Below is a small trained network, with its code and all its weights. Each question gives an input and a class and asks what happens when units are switched off, that is, made to give their printed mean instead of their output.

import numpy as np


def w(rows, s, z=0):
    codes = np.array(rows[::2]) - 128.0
    scale = np.full(codes.shape[1], s)
    scale[-1] = z or s
    return codes * scale


def f(y):
    return np.maximum(y, 0)


def log_softmax(a):
    a = a - a.max(-1, keepdims=True)
    return a - np.log(np.exp(a).sum(-1, keepdims=True))


def net(x, mask):
    res = np.array(x, float).reshape(1, 4) / 4 @ E
    y = f(res @ A[0][:, :-1].T + A[0][:, -1])
    res = res + np.where(mask, y, B[0][:, -1]) @ B[0][:, :-1]
    return log_softmax(res[-1] @ U[:, :-1].T + U[:, -1])


A, B = {}, {}
E = w([
[62,17,155],'x0',
[29,203,219],'x1',
[128,125,127],'x2',
[3,154,6],'x3',
],0.0078)
A[0] = w([
[161,207,140,72],'neuron 1',
[104,45,167,84],'neuron 2',
[93,151,166,41],'neuron 3',
[91,166,42,142],'neuron 4',
[147,105,192,28],'neuron 5',
[96,136,144,203],'neuron 6',
[69,114,82,65],'neuron 7',
[75,174,89,121],'neuron 8',
[184,86,67,2],'neuron 9',
[199,170,70,116],'neuron 10',
[98,8,161,56],'neuron 11',
[76,140,121,134],'neuron 12',
[126,148,15,154],'neuron 13',
[212,114,174,7],'neuron 14',
[84,122,60,7],'neuron 15',
[197,116,163,29],'neuron 16',
[68,246,213,135],'neuron 17',
[215,196,131,152],'neuron 18',
[101,13,133,65],'neuron 19',
[79,235,184,70],'neuron 20',
[160,197,145,97],'neuron 21',
[106,144,61,198],'neuron 22',
[63,164,165,35],'neuron 23',
[152,122,162,44],'neuron 24',
[79,156,237,83],'neuron 25',
[195,90,42,18],'neuron 26',
[187,139,160,56],'neuron 27',
[164,70,204,8],'neuron 28',
[87,187,201,44],'neuron 29',
[143,130,216,36],'neuron 30',
[182,129,91,139],'neuron 31',
[218,206,89,160],'neuron 32',
[185,189,112,67],'neuron 33',
[144,165,122,77],'neuron 34',
[49,137,70,69],'neuron 35',
[24,149,31,53],'neuron 36',
[64,161,181,21],'neuron 37',
[171,119,248,103],'neuron 38',
[128,246,113,198],'neuron 39',
[105,28,218,146],'neuron 40',
[112,66,156,57],'neuron 41',
],0.011,0.0055)
B[0] = w([
[99,155,122,167],'neuron 1',
[66,180,91,170],'neuron 2',
[150,115,52,151],'neuron 3',
[151,148,165,214],'neuron 4',
[158,168,112,152],'neuron 5',
[133,84,144,189],'neuron 6',
[157,174,146,180],'neuron 7',
[150,149,158,196],'neuron 8',
[142,44,1,163],'neuron 9',
[56,125,101,186],'neuron 10',
[95,164,97,182],'neuron 11',
[161,124,154,181],'neuron 12',
[145,124,146,215],'neuron 13',
[158,182,117,173],'neuron 14',
[182,198,113,165],'neuron 15',
[142,170,120,164],'neuron 16',
[143,55,69,255],'neuron 17',
[106,130,151,207],'neuron 18',
[77,173,97,181],'neuron 19',
[131,97,58,213],'neuron 20',
[85,180,137,169],'neuron 21',
[141,151,181,209],'neuron 22',
[141,122,85,174],'neuron 23',
[148,173,119,141],'neuron 24',
[155,83,64,207],'neuron 25',
[154,68,23,181],'neuron 26',
[160,161,133,163],'neuron 27',
[147,159,106,165],'neuron 28',
[142,93,16,186],'neuron 29',
[155,165,126,167],'neuron 30',
[112,61,88,175],'neuron 31',
[82,145,151,212],'neuron 32',
[78,139,92,164],'neuron 33',
[109,164,114,140],'neuron 34',
[165,171,145,205],'neuron 35',
[150,182,141,241],'neuron 36',
[147,116,53,174],'neuron 37',
[159,177,170,211],'neuron 38',
[80,130,161,227],'neuron 39',
[92,149,157,210],'neuron 40',
[108,166,94,150],'neuron 41',
],0.0084,0.0095)
U = w([
[155,101,94,83],'0',
[197,200,182,65],'1',
[102,138,170,247],'2',
[4,178,149,55],'3',
[96,74,240,182],'4',
],0.013,0.014)

Each question gives the input, the list of numbers given to net, and the class t.
The units are the neurons (one row each of A and B). Each row of codes is followed by its name. A weight is (code - 128) times the scale printed after its matrix; where a second scale follows, it is the last column's (A, B and U).
mask holds one flag per neuron, in row order. A switched-off neuron (its flag False) gives its mean, the last column of its row in B, instead of its output. The means were averaged over made-up inputs and are rounded, as every weight is.
A unit's drop is (log p(t) with every unit on - log p(t) with that unit switched off) / (log p(t) with every unit on - log p(t) with every unit switched off).
The circuit of an input: a set's keep is (log p(t) with only the set's units on - log p(t) with every unit switched off) / (log p(t) with every unit on - log p(t) with every unit switched off). Starting from the 12 units with the biggest drops (on a tie, the unit counted first), units are removed one at a time, each time the one whose removal leaves the highest keep (on an exact tie, the one counted first), for as long as the keep stays at least 0.8.
circuit, biggest first: the units of the circuit, biggest drop first
most important unit: the unit with the biggest drop
top k neurons: the k neurons with the biggest drops, biggest first
drop of u: that unit's drop, to one decimal
input [-6,8,-7,7], class 0: circuit, biggest first -> neuron 17; neuron 20
input [-5,8,-3,-7], class 0: circuit, biggest first -> neuron 17; neuron 29
input [6,6,3,-4], class 0: circuit, biggest first -> neuron 25; neuron 29
input [-2,7,-2,-6], class 0: circuit, biggest first -> neuron 17; neuron 25
input [6,3,-3,-1], class 3: circuit, biggest first -> neuron 2; neuron 40
input [-7,-6,-1,-3], class 3: circuit, biggest first -> neuron 32; neuron 10; neuron 33
input [7,5,4,-3], class 3: circuit, biggest first -> neuron 40; neuron 2
input [-6,7,0,-3], class 0: circuit, biggest first -> neuron 17; neuron 29
input [3,-1,5,-6], class 1: most important unit -> neuron 38
input [4,1,-1,-3], class 3: top 2 neurons -> neuron 2; neuron 40
input [5,-4,-4,-4], class 3: drop of neuron 40 -> 0.2
input [0,6,0,8], class 1: drop of neuron 35 -> 0.1
input [1,4,0,-2], class 0: drop of neuron 25 -> 0.2
input [-5,-4,6,5], class 2: most important unit -> neuron 10
